Below is a small trained network, with its code and all its weights. Each question gives an input and a class and asks what happens when units are switched off, that is, made to give their printed mean instead of their output.

import numpy as np


def w(rows, s, z=0):
    codes = np.array(rows[::2]) - 128.0
    scale = np.full(codes.shape[1], s)
    scale[-1] = z or s
    return codes * scale


def f(y):
    return np.maximum(y, 0)


def log_softmax(a):
    a = a - a.max(-1, keepdims=True)
    return a - np.log(np.exp(a).sum(-1, keepdims=True))


def net(x, mask):
    res = np.array(x, float).reshape(1, 7) / 4 @ E
    y = f(res @ A[0][:, :-1].T + A[0][:, -1])
    res = res + np.where(mask, y, B[0][:, -1]) @ B[0][:, :-1]
    return log_softmax(res[-1] @ U[:, :-1].T + U[:, -1])


A, B = {}, {}
E = w([
[165,189,89,82,56],'x0',
[38,175,65,57,205],'x1',
[221,124,175,32,210],'x2',
[199,79,3,162,174],'x3',
[93,1,116,34,57],'x4',
[128,128,130,125,123],'x5',
[128,125,131,127,129],'x6',
],0.0035)
A[0] = w([
[173,94,44,145,145,72],'N0',
[138,169,132,164,151,91],'N1',
[141,191,134,179,157,82],'N2',
[117,79,122,94,109,81],'N3',
[74,154,96,87,174,83],'N4',
[102,147,184,114,113,86],'N5',
[92,155,206,109,107,77],'N6',
[106,58,126,84,102,82],'N7',
[57,138,82,215,63,63],'N8',
[168,83,168,176,109,117],'N9',
[137,175,135,166,154,87],'N10',
[169,109,160,160,102,100],'N11',
[202,91,192,176,71,84],'N12',
[110,143,170,118,116,93],'N13',
[185,83,23,152,156,59],'N14',
[112,78,119,96,111,82],'N15',
[85,2,207,210,239,120],'N16',
[137,186,133,170,167,83],'N17',
[65,166,80,70,165,94],'N18',
[79,136,99,184,87,77],'N19',
[229,130,180,52,200,67],'N20',
[141,196,151,171,164,83],'N21',
[134,157,132,152,145,93],'N22',
[80,146,101,106,161,95],'N23',
[150,208,122,169,140,89],'N24',
[90,154,205,107,94,90],'N25',
[131,142,105,115,105,253],'N26',
[133,148,124,150,141,106],'N27',
[89,155,211,112,107,82],'N28',
[133,157,136,150,144,95],'N29',
[107,65,115,88,104,73],'N30',
[213,210,70,66,19,130],'N31',
[115,83,120,105,104,83],'N32',
[174,99,36,162,139,84],'N33',
[198,107,179,173,81,85],'N34',
[86,127,102,177,96,133],'N35',
[107,60,126,92,105,80],'N36',
[101,61,108,73,71,77],'N37',
[85,124,93,186,85,117],'N38',
[95,144,108,102,158,91],'N39',
[65,154,97,95,188,86],'N40',
[205,135,161,61,168,76],'N41',
[80,159,219,103,89,89],'N42',
],0.0077,0.0051)
B[0] = w([
[151,127,104,183,183,151],'N0',
[165,130,140,121,109,140],'N1',
[180,130,150,123,99,148],'N2',
[169,123,145,128,105,142],'N3',
[105,102,91,162,83,149],'N4',
[145,124,116,155,167,142],'N5',
[152,122,110,166,183,149],'N6',
[187,127,148,130,100,155],'N7',
[103,33,171,99,157,157],'N8',
[105,132,85,135,94,164],'N9',
[168,129,143,125,107,141],'N10',
[113,120,92,137,96,149],'N11',
[106,110,54,143,69,171],'N12',
[141,124,120,148,157,137],'N13',
[163,127,91,193,198,160],'N14',
[167,125,147,133,103,142],'N15',
[61,188,211,186,127,198],'N16',
[179,133,141,125,101,146],'N17',
[94,108,101,191,70,161],'N18',
[112,66,156,109,146,145],'N19',
[101,38,159,62,159,180],'N20',
[184,120,151,137,100,150],'N21',
[153,129,138,127,114,134],'N22',
[107,114,100,147,94,144],'N23',
[173,131,168,137,95,151],'N24',
[147,130,102,163,181,157],'N25',
[114,255,116,33,144,253],'N26',
[147,136,134,122,120,134],'N27',
[154,126,104,162,184,153],'N28',
[152,126,139,130,117,134],'N29',
[177,126,157,137,97,147],'N30',
[51,151,215,216,125,185],'N31',
[163,131,149,130,110,139],'N32',
[150,132,104,172,192,157],'N33',
[104,110,72,146,73,162],'N34',
[112,104,142,80,143,160],'N35',
[180,131,148,125,100,150],'N36',
[195,130,168,142,98,162],'N37',
[108,90,145,84,149,159],'N38',
[116,110,103,145,101,138],'N39',
[106,108,79,150,77,154],'N40',
[103,64,164,84,150,163],'N41',
[150,132,98,169,193,165],'N42',
],0.041,0.005)
U = w([
[255,120,167,129,68,94],'0',
[168,124,63,181,233,97],'1',
[87,13,163,59,162,108],'2',
[81,100,28,158,32,108],'3',
[124,183,130,95,138,254],'4',
[75,184,182,153,127,47],'5',
[127,172,115,85,133,248],'6',
[166,128,54,53,130,31],'7',
],0.0064,0.0063)

Each question gives the input, the list of numbers given to net, and the class t.
The units are the neurons (one row each of A and B). Each row of codes is followed by its name. A weight is (code - 128) times the scale printed after its matrix; where a second scale follows, it is the last column's (A, B and U).
mask holds one flag per neuron, in row order. A switched-off neuron (its flag False) gives its mean, the last column of its row in B, instead of its output. The means were averaged over made-up inputs and are rounded, as every weight is.
A unit's drop is (log p(t) with every unit on - log p(t) with that unit switched off) / (log p(t) with every unit on - log p(t) with every unit switched off).
The circuit of an input: a set's keep is (log p(t) with only the set's units on - log p(t) with every unit switched off) / (log p(t) with every unit on - log p(t) with every unit switched off). Starting from the 12 units with the biggest drops (on a tie, the unit counted first), units are removed one at a time, each time the one whose removal leaves the highest keep (on an exact tie, the one counted first), for as long as the keep stays at least 0.8.
units of the circuit, in order: the units of the circuit, biggest drop first
most important unit: the unit with the biggest drop
top k neurons: the k neurons with the biggest drops, biggest first
input [-8,-6,8,-6,3,-3,-7], class 2: units of the circuit, in order	(N20)
input [-7,-5,-6,8,-8,3,-5], class 0: units of the circuit, in order	(N2, N24)
input [-5,8,3,7,-3,8,8], class 3: units of the circuit, in order	(N40, N18)
input [1,4,0,6,-5,3,3], class 1: top 3 neurons	(N14, N33, N0)
input [0,-6,7,3,-8,-1,6], class 0: units of the circuit, in order	(N21, N24)
input [1,2,3,5,-2,-4,1], class 1: units of the circuit, in order	(N14, N33)
input [-5,4,7,1,-3,-1,-6], class 2: top 2 neurons	(N20, N41)
input [-4,-3,-6,5,4,-2,3], class 2: top 2 neurons	(N8, N38)
input [-4,4,7,2,-7,0,5], class 0: top 2 neurons	(N21, N17)
input [3,-2,-8,-8,5,6,7], class 1: units of the circuit, in order	(N42, N25)
input [3,-8,-5,-6,4,0,-4], class 3: top 3 neurons	(N12, N34, N9)
input [1,8,1,7,-3,-8,-4], class 3: top 3 neurons	(N18, N40, N4)
input [-3,6,-4,0,1,-6,-2], class 3: units of the circuit, in order	(N18, N40)
input [2,8,-7,2,0,2,-5], class 3: units of the circuit, in order	(N18)
input [-1,-1,-6,-1,1,4,-2], class 2: units of the circuit, in order	(N8, N38)
input [-7,8,-7,-6,-4,0,3], class 3: top 2 neurons	(N40, N18)
input [5,-6,-5,6,5,6,-5], class 1: top 4 neurons	(N33, N14, N0, N16)
input [8,1,-6,5,7,-1,0], class 5: top 2 neurons	(N31, N26)
input [2,-7,0,5,7,-1,-2], class 0: top 2 neurons	(N37, N7)
input [2,-8,3,-7,-3,-8,5], class 3: top 2 neurons	(N12, N34)
input [6,8,5,-8,-3,4,0], class 1: most important unit	N42
input [3,7,-3,-3,-7,6,-3], class 0: units of the circuit, in order	(N24, N21, N2)
